Here is a tiny trained network, its code and every weight. The questions are about switching its units off for an input and a target symbol, where a switched-off unit gives its printed mean instead of its output.

import numpy as np


def w(rows, s, z=0):
    codes = np.array(rows[::2]) - 128.0
    scale = np.full(codes.shape[1], s)
    scale[-1] = z or s
    return codes * scale


def f(y):
    return y / 2 * (1 + np.tanh(0.7978845608 * (y + 0.044715 * y**3)))


def softmax(a):
    e = np.exp(a - a.max(-1, keepdims=True))
    return e / e.sum(-1, keepdims=True)


def log_softmax(a):
    a = a - a.max(-1, keepdims=True)
    return a - np.log(np.exp(a).sum(-1, keepdims=True))


def net(x, mask):
    ids = ['ΔΘΣεζλμπτ'.index(c) for c in x.split()]
    T = len(ids)
    res = E[ids] + P[:T]
    r = res
    for j in range(3):
        rows = slice(3 * j, 3 * j + 3)
        q, k, v = (r @ M[0][rows].T for M in (Q, K, V))
        z = softmax(np.where(np.tri(T) > 0, q @ k.T / 3**0.5, -1e9)) @ v
        o = O[0][rows]
        res = res + np.where(mask[j], z, o[:, -1]) @ o[:, :-1]
    y = f(res @ A[0][:, :-1].T + A[0][:, -1])
    res = res + np.where(mask[3:19], y, B[0][:, -1]) @ B[0][:, :-1]
    return log_softmax(res[-1] @ U[:, :-1].T + U[:, -1])


Q, K, V, O, A, B = {}, {}, {}, {}, {}, {}
E = w([
[76,76,142,103,107,115,45,135,150,151],'Δ',
[89,89,142,95,80,107,59,129,147,138],'Θ',
[91,92,135,89,84,114,40,108,138,154],'Σ',
[90,129,137,44,65,252,159,114,134,164],'ε',
[99,74,95,75,151,213,133,102,60,153],'ζ',
[196,73,117,144,111,160,129,218,139,210],'λ',
[119,138,193,169,158,203,43,78,195,135],'μ',
[14,140,138,251,153,152,102,183,183,100],'π',
[149,147,15,190,72,195,157,139,132,113],'τ',
],0.019)
P = w([
[84,173,122,127,170,44,233,151,195,223],'0',
[18,33,190,227,89,96,164,78,132,185],'1',
[71,117,93,97,175,104,168,152,253,210],'2',
[42,26,193,217,76,124,121,96,122,155],'3',
[89,132,91,84,165,128,132,172,246,195],'4',
[56,44,178,220,71,144,95,116,109,136],'5',
[111,134,80,70,164,151,105,190,235,166],'6',
[79,61,173,217,70,164,75,136,91,120],'7',
[134,149,82,59,162,172,82,207,217,142],'8',
[76,92,164,222,64,187,53,154,68,111],'9',
[148,173,80,46,155,195,61,225,201,133],'10',
[92,125,159,228,64,206,49,175,41,86],'11',
[148,211,66,52,144,219,58,245,163,121],'12',
[120,77,142,209,132,224,118,126,30,128],'13',
],0.012)
Q[0] = w([
[181,241,72,38,232,47,180,139,173,113],'H0',
[98,138,175,104,126,126,123,124,95,107],'H0',
[229,145,143,185,156,45,214,76,44,122],'H0',
[82,126,171,95,139,179,138,108,90,169],'H1',
[248,220,51,124,193,45,252,92,96,152],'H1',
[78,116,225,158,94,113,145,55,51,44],'H1',
[121,15,122,112,43,252,20,172,173,191],'H2',
[180,178,131,196,194,114,142,50,184,97],'H2',
[99,144,64,56,183,174,75,200,252,187],'H2',
],0.014)
K[0] = w([
[97,166,170,138,149,19,87,92,188,95],'H0',
[102,135,189,79,125,146,153,151,118,160],'H0',
[109,101,160,120,134,71,213,54,145,153],'H0',
[116,102,123,138,165,151,192,90,102,157],'H1',
[123,105,188,153,141,7,149,97,185,180],'H1',
[96,107,68,82,77,151,232,48,99,95],'H1',
[141,114,80,116,82,194,78,164,103,87],'H2',
[111,107,103,159,132,140,212,90,153,99],'H2',
[122,195,107,173,175,184,63,178,147,66],'H2',
],0.015)
V[0] = w([
[67,147,145,83,154,117,134,57,118,75],'H0',
[124,124,222,115,175,100,137,187,116,177],'H0',
[174,157,142,148,88,128,158,135,168,118],'H0',
[147,84,96,140,246,94,111,93,75,111],'H1',
[172,138,81,151,100,83,133,109,136,99],'H1',
[158,108,146,169,136,48,28,159,175,114],'H1',
[90,146,100,171,126,119,132,182,145,55],'H2',
[121,110,89,74,51,69,144,166,95,109],'H2',
[198,210,155,131,131,115,114,38,108,131],'H2',
],0.012)
O[0] = w([
[9,234,118,183,5,158,108,188,137,54,66],'H0',
[201,86,169,45,68,94,113,208,95,91,100],'H0',
[85,108,82,147,113,196,201,151,134,143,118],'H0',
[128,115,89,120,151,198,70,184,9,166,35],'H1',
[162,185,114,155,76,180,187,89,90,135,55],'H1',
[159,183,136,141,35,140,170,119,124,105,77],'H1',
[39,122,194,152,120,132,207,162,119,140,171],'H2',
[122,152,54,74,106,115,205,81,65,45,97],'H2',
[115,50,82,134,2,116,65,143,203,129,1],'H2',
],0.0089,0.018)
A[0] = w([
[174,114,147,144,100,117,153,157,114,134,130],'N0',
[185,159,21,87,8,94,172,141,165,149,12],'N1',
[128,93,118,204,126,114,108,60,78,128,94],'N2',
[131,198,87,80,157,120,128,157,155,115,97],'N3',
[162,138,146,142,155,129,114,161,130,170,142],'N4',
[89,139,165,182,51,155,135,121,128,53,3],'N5',
[156,169,117,110,122,90,110,154,159,143,187],'N6',
[126,94,163,200,126,125,121,121,97,107,103],'N7',
[108,146,117,121,150,128,76,112,117,91,140],'N8',
[101,112,170,98,156,118,119,134,94,142,68],'N9',
[143,86,152,178,128,87,111,121,70,114,47],'N10',
[162,149,90,79,146,139,152,174,133,139,128],'N11',
[123,163,58,112,50,127,77,86,126,120,206],'N12',
[152,249,111,68,113,104,156,165,119,97,114],'N13',
[122,169,137,106,117,112,136,107,165,56,167],'N14',
[137,139,121,111,8,65,157,149,79,96,2],'N15',
],0.016,0.0099)
B[0] = w([
[72,105,114,143,142,129,123,165,132,124,142],'N0',
[90,76,237,108,15,127,222,85,146,251,129],'N1',
[122,153,208,120,89,137,144,181,150,93,173],'N2',
[58,92,185,128,127,98,158,145,61,110,144],'N3',
[135,98,151,87,94,147,136,94,136,92,229],'N4',
[72,107,66,72,221,136,189,218,125,108,130],'N5',
[116,122,80,76,176,172,102,158,71,142,154],'N6',
[148,124,63,86,108,94,110,130,98,154,173],'N7',
[64,131,122,145,114,122,119,90,132,150,175],'N8',
[107,155,134,181,105,119,114,127,155,133,255],'N9',
[132,95,158,93,177,121,125,87,94,128,155],'N10',
[127,182,134,135,125,98,121,105,164,111,157],'N11',
[110,195,121,63,126,71,69,141,181,173,129],'N12',
[201,118,128,188,154,159,104,56,127,89,135],'N13',
[152,102,145,144,161,122,148,132,115,193,158],'N14',
[100,176,148,159,178,190,61,108,147,7,131],'N15',
],0.015,0.027)
U = w([
[217,138,133,126,108,104,108,100,78,224,206],'Δ',
[157,90,130,179,194,143,91,151,149,51,66],'Θ',
[174,193,122,51,158,76,99,96,172,103,69],'Σ',
[145,75,41,185,133,153,142,40,219,155,188],'ε',
[71,75,105,109,69,130,119,53,115,40,113],'ζ',
[173,2,157,162,110,102,162,81,104,79,88],'λ',
[161,66,102,108,116,167,97,138,157,142,191],'μ',
[122,76,154,99,187,125,145,166,109,142,6],'π',
[179,117,207,166,94,105,118,198,175,86,164],'τ',
],0.0056,0.012)

Each question gives the input, a string of symbols that net reads in full, and the target symbol t.
The units are the heads (3 rows each of Q, K, V and O) and the neurons (one row each of A and B). Each row of codes is followed by its name. A weight is (code - 128) times the scale printed after its matrix; where a second scale follows, it is the last column's (O, A, B and U).
mask holds one flag per unit, heads first, then neurons. A switched-off unit (its flag False) gives its mean, the last column of its rows in O or B, instead of its output. The means were averaged over made-up inputs and are rounded, as every weight is.
A unit's drop is (log p(t) with every unit on - log p(t) with that unit switched off) / (log p(t) with every unit on - log p(t) with every unit switched off).
The circuit of an input: a set's keep is (log p(t) with only the set's units on - log p(t) with every unit switched off) / (log p(t) with every unit on - log p(t) with every unit switched off). Starting from the 12 units with the biggest drops (on a tie, the unit counted first), units are removed one at a time, each time the one whose removal leaves the highest keep (on an exact tie, the one counted first), for as long as the keep stays at least 0.8.
units of the circuit, in order: the units of the circuit, biggest drop first
top k neurons: the k neurons with the biggest drops, biggest first
heads that matter: for each layer, one digit per head in row order, 1 if its drop is at least 0.15 and else 0, layers parted by /
input μ Θ Δ Σ, target Σ: heads that matter	111
input μ Σ Σ ε π, target τ: units of the circuit, in order	(H2, N9)
input ε Δ π π μ λ λ Δ λ π, target λ: heads that matter	100
input π π Σ Σ π ζ λ λ λ Σ λ Θ Θ Δ, target λ: heads that matter	100
input Δ π ε Σ Δ μ, target ε: heads that matter	110
input ε τ Δ τ Σ λ, target λ: top 2 neurons	(N4, N10)
input π π Θ π π Σ ε π ε Σ, target ε: heads that matter	010
input λ μ Δ Θ λ Σ τ μ λ, target ε: heads that matter	100
input ζ μ Θ, target μ: units of the circuit, in order	(H2, N6)
input τ Θ π ε Δ μ τ Δ π Δ λ ε ε, target Σ: units of the circuit, in order	(H0, N11)
input Δ μ τ Θ Θ Δ Δ ε ε, target π: heads that matter	010
input Δ Σ λ π λ λ μ τ Θ Σ Θ λ Θ, target Σ: heads that matter	100
input λ Θ τ μ λ Θ Δ μ, target λ: units of the circuit, in order	(H0, N4)
input π μ τ π Θ Θ Θ, target λ: units of the circuit, in order	(N3, N13, H1, H2)
input τ μ λ λ Θ, target Σ: units of the circuit, in order	(H0, N11, H2)
input Σ τ λ Σ Δ Σ μ Σ ε ζ Θ, target ζ: units of the circuit, in order	(N3, H2)
input π μ π, target τ: units of the circuit, in order	(H2, H0)
input Θ Δ ε Θ π Δ λ μ τ Δ Δ μ Σ, target μ: heads that matter	001
input π π Δ τ π π Δ Σ, target τ: units of the circuit, in order	(N2, H0)
input τ λ π τ λ π ζ π π ζ Θ Θ λ, target Σ: units of the circuit, in order	(N11, H0)
input π ε τ Θ, target τ: top 2 neurons	(N2, N4)
input ε Θ Δ τ ε ζ μ λ τ π π, target ε: heads that matter	101
input π Θ Σ Θ μ Θ ε, target μ: heads that matter	001
